Below is a small trained network, with its code and all its weights. Each question gives an input and a class and asks what happens when units are switched off, that is, made to give their printed mean instead of their output.

import numpy as np


def w(rows, s, z=0):
    codes = np.array(rows[::2]) - 128.0
    scale = np.full(codes.shape[1], s)
    scale[-1] = z or s
    return codes * scale


def f(y):
    return np.maximum(y, 0)


def log_softmax(a):
    a = a - a.max(-1, keepdims=True)
    return a - np.log(np.exp(a).sum(-1, keepdims=True))


def net(x, mask):
    res = np.array(x, float).reshape(1, 8) / 4 @ E
    y = f(res @ A[0][:, :-1].T + A[0][:, -1])
    res = res + np.where(mask, y, B[0][:, -1]) @ B[0][:, :-1]
    return log_softmax(res[-1] @ U[:, :-1].T + U[:, -1])


A, B = {}, {}
E = w([
[135,102,177,105,108,90,138,157,185],'x0',
[152,121,143,205,147,143,95,145,146],'x1',
[73,97,126,90,155,64,95,121,59],'x2',
[176,154,136,163,197,131,98,215,27],'x3',
[104,115,68,176,100,176,137,241,135],'x4',
[146,188,84,53,130,163,6,180,138],'x5',
[125,79,191,145,108,59,61,159,103],'x6',
[178,171,134,163,159,167,161,173,143],'x7',
],0.013)
A[0] = w([
[123,163,105,107,150,151,59,188,74,165],'N1',
[131,61,154,214,90,91,162,191,205,39],'N2',
[168,158,148,74,102,133,3,133,180,167],'N3',
[66,70,97,75,76,44,139,13,147,34],'N4',
[181,89,120,144,136,117,131,116,118,4],'N5',
[199,110,179,119,176,18,178,46,89,186],'N6',
[120,97,63,193,173,112,133,225,59,124],'N7',
[137,115,94,163,101,145,228,84,205,149],'N8',
],0.011,0.0034)
B[0] = w([
[120,149,52,71,108,118,70,168,98,225],'N1',
[237,110,206,198,108,84,117,193,182,209],'N2',
[168,126,35,123,163,2,133,83,143,227],'N3',
[19,69,216,18,37,80,104,46,231,252],'N4',
[112,132,141,99,188,183,119,204,161,140],'N5',
[48,170,196,117,252,103,168,125,92,236],'N6',
[71,148,184,160,33,204,66,179,78,230],'N7',
[185,197,119,133,144,241,170,71,203,221],'N8',
],0.009,0.019)
U = w([
[133,238,107,147,116,240,218,27,226,99],'0',
[44,149,220,131,232,100,163,103,28,29],'1',
[44,53,199,58,78,99,131,29,199,53],'2',
[169,90,227,228,109,96,158,166,193,170],'3',
[54,155,63,145,63,179,67,215,56,253],'4',
[131,145,2,84,140,46,71,130,158,156],'5',
],0.0091,0.0017)

Each question gives the input, the list of numbers given to net, and the class t.
The units are the neurons (one row each of A and B). Each row of codes is followed by its name. A weight is (code - 128) times the scale printed after its matrix; where a second scale follows, it is the last column's (A, B and U).
mask holds one flag per neuron, in row order. A switched-off neuron (its flag False) gives its mean, the last column of its row in B, instead of its output. The means were averaged over made-up inputs and are rounded, as every weight is.
A unit's drop is (log p(t) with every unit on - log p(t) with that unit switched off) / (log p(t) with every unit on - log p(t) with every unit switched off).
The circuit of an input: a set's keep is (log p(t) with only the set's units on - log p(t) with every unit switched off) / (log p(t) with every unit on - log p(t) with every unit switched off). Starting from all 8 units, units are removed one at a time, each time the one whose removal leaves the highest keep (on an exact tie, the one counted first), for as long as the keep stays at least 0.8.
circuit, biggest first: the units of the circuit, biggest drop first
top k neurons: the k neurons with the biggest drops, biggest first
drop of u: that unit's drop, to one decimal
input [1,5,8,8,4,-7,1,-7], class 4: circuit, biggest first -> (N7)
input [3,5,-5,6,-7,2,-5,1], class 5: top 4 neurons -> (N8, N7, N3, N4)
input [3,8,5,1,-6,3,0,8], class 5: top 2 neurons -> (N3, N7)
input [6,8,5,-4,-4,2,1,6], class 3: top 2 neurons -> (N4, N1)
input [-5,-1,3,2,-3,5,-3,-8], class 5: top 2 neurons -> (N1, N3)
input [1,-3,-4,4,-1,-6,0,-3], class 1: top 2 neurons -> (N6, N4)
input [-3,-4,-2,0,5,-3,3,5], class 3: top 2 neurons -> (N1, N2)
input [-4,0,7,1,0,6,7,-8], class 5: top 2 neurons -> (N3, N1)
input [-1,4,8,1,-6,-8,-6,0], class 1: drop of N6 -> 6.8
input [5,3,2,1,-2,-7,-7,-1], class 0: drop of N8 -> 1.3
input [-2,0,-2,-6,-4,-5,3,5], class 0: drop of N8 -> 2.4
input [5,2,-8,5,4,6,-6,0], class 4: top 2 neurons -> (N7, N4)
